Here is a tiny trained network, its code and every weight. The questions are about switching its units off for an input and a target symbol, where a switched-off unit gives its printed mean instead of its output.

import numpy as np


def w(rows, s, z=0):
    codes = np.array(rows[::2]) - 128.0
    scale = np.full(codes.shape[1], s)
    scale[-1] = z or s
    return codes * scale


def norm(h):
    return h / np.sqrt((h * h).mean(-1, keepdims=True) + 1e-5)


def f(y):
    return np.maximum(y, 0)


def softmax(a):
    e = np.exp(a - a.max(-1, keepdims=True))
    return e / e.sum(-1, keepdims=True)


def log_softmax(a):
    a = a - a.max(-1, keepdims=True)
    return a - np.log(np.exp(a).sum(-1, keepdims=True))


def net(x, mask):
    ids = ['γδλμφω'.index(c) for c in x.split()]
    T = len(ids)
    res = E[ids] + P[:T]
    q, k, v = (norm(res) @ M[0].T for M in (Q, K, V))
    z = softmax(np.where(np.tri(T) > 0, q @ k.T / 4**0.5, -1e9)) @ v
    res = res + np.where(mask[0], z, O[0][:, -1]) @ O[0][:, :-1]
    y = f(norm(res) @ A[0][:, :-1].T + A[0][:, -1])
    res = res + np.where(mask[1:9], y, B[0][:, -1]) @ B[0][:, :-1]
    return log_softmax(norm(res)[-1] @ U[:, :-1].T + U[:, -1])


Q, K, V, O, A, B = {}, {}, {}, {}, {}, {}
E = w([
[123,143,153],'γ',
[29,130,163],'δ',
[190,189,215],'λ',
[132,180,185],'μ',
[254,166,130],'φ',
[125,53,128],'ω',
],0.025)
P = w([
[154,246,113],'0',
[189,76,93],'1',
[149,39,155],'2',
[134,122,121],'3',
[141,51,161],'4',
[139,124,122],'5',
[170,50,183],'6',
[113,126,134],'7',
[133,53,173],'8',
[130,129,136],'9',
[129,51,173],'10',
[141,129,149],'11',
[164,46,188],'12',
],0.012)
Q[0] = w([
[104,212,10],'head 0',
[93,219,74],'head 0',
[82,118,204],'head 0',
[153,151,236],'head 0',
],0.012)
K[0] = w([
[155,1,207],'head 0',
[184,20,199],'head 0',
[129,145,104],'head 0',
[208,179,124],'head 0',
],0.014)
V[0] = w([
[34,38,95],'head 0',
[125,132,198],'head 0',
[186,54,254],'head 0',
[197,223,140],'head 0',
],0.0075)
O[0] = w([
[170,66,197,2],'head 0',
[143,76,63,189],'head 0',
[73,4,3,174],'head 0',
[104,205,83,237],'head 0',
],0.011,0.0054)
A[0] = w([
[132,165,162,3],'neuron 0',
[136,221,112,42],'neuron 1',
[148,143,44,159],'neuron 2',
[91,151,248,151],'neuron 3',
[179,187,109,66],'neuron 4',
[176,157,154,240],'neuron 5',
[125,26,68,193],'neuron 6',
[95,137,158,207],'neuron 7',
],0.015,0.0024)
B[0] = w([
[137,160,169,159],'neuron 0',
[207,104,187,253],'neuron 1',
[152,127,185,227],'neuron 2',
[166,63,43,253],'neuron 3',
[42,164,99,226],'neuron 4',
[55,78,105,210],'neuron 5',
[175,157,253,247],'neuron 6',
[122,129,85,217],'neuron 7',
],0.017,0.0055)
U = w([
[107,123,104,3],'γ',
[140,2,74,185],'δ',
[51,129,181,131],'λ',
[98,141,112,113],'μ',
[113,165,69,175],'φ',
[107,45,202,143],'ω',
],0.0083,0.0034)

Each question gives the input, a string of symbols that net reads in full, and the target symbol t.
The units are the heads (4 rows each of Q, K, V and O) and the neurons (one row each of A and B). Each row of codes is followed by its name. A weight is (code - 128) times the scale printed after its matrix; where a second scale follows, it is the last column's (O, A, B and U).
mask holds one flag per unit, heads first, then neurons. A switched-off unit (its flag False) gives its mean, the last column of its rows in O or B, instead of its output. The means were averaged over made-up inputs and are rounded, as every weight is.
A unit's drop is (log p(t) with every unit on - log p(t) with that unit switched off) / (log p(t) with every unit on - log p(t) with every unit switched off).
The circuit of an input: a set's keep is (log p(t) with only the set's units on - log p(t) with every unit switched off) / (log p(t) with every unit on - log p(t) with every unit switched off). Starting from all 9 units, units are removed one at a time, each time the one whose removal leaves the highest keep (on an exact tie, the one counted first), for as long as the keep stays at least 0.8.
units of the circuit, in order: the units of the circuit, biggest drop first
top k neurons: the k neurons with the biggest drops, biggest first
drop when u is switched off: that unit's drop, to one decimal
input δ δ δ, target δ: units of the circuit, in order -> [head 0; neuron 3]
input φ δ δ δ λ ω δ δ μ, target φ: units of the circuit, in order -> [head 0; neuron 6]
input δ δ λ ω μ, target δ: units of the circuit, in order -> [neuron 3]
input δ λ γ λ δ ω λ ω φ λ λ γ δ, target δ: units of the circuit, in order -> [neuron 3; head 0]
input δ μ μ λ δ δ φ λ δ ω δ δ λ, target δ: units of the circuit, in order -> [neuron 3; neuron 6]
input λ δ δ δ λ φ δ γ, target φ: top 2 neurons -> [neuron 6; neuron 5]
input φ δ λ φ δ λ λ, target φ: top 4 neurons -> [neuron 6; neuron 4; neuron 2; neuron 3]
input δ δ μ λ μ μ μ, target δ: top 2 neurons -> [neuron 3; neuron 1]
input δ δ ω δ δ λ λ, target δ: drop when neuron 7 is switched off -> 0.0
input φ λ δ δ δ λ λ, target φ: drop when neuron 4 is switched off -> 0.6
input ω δ λ δ δ ω ω φ, target ω: drop when head 0 is switched off -> 1.4
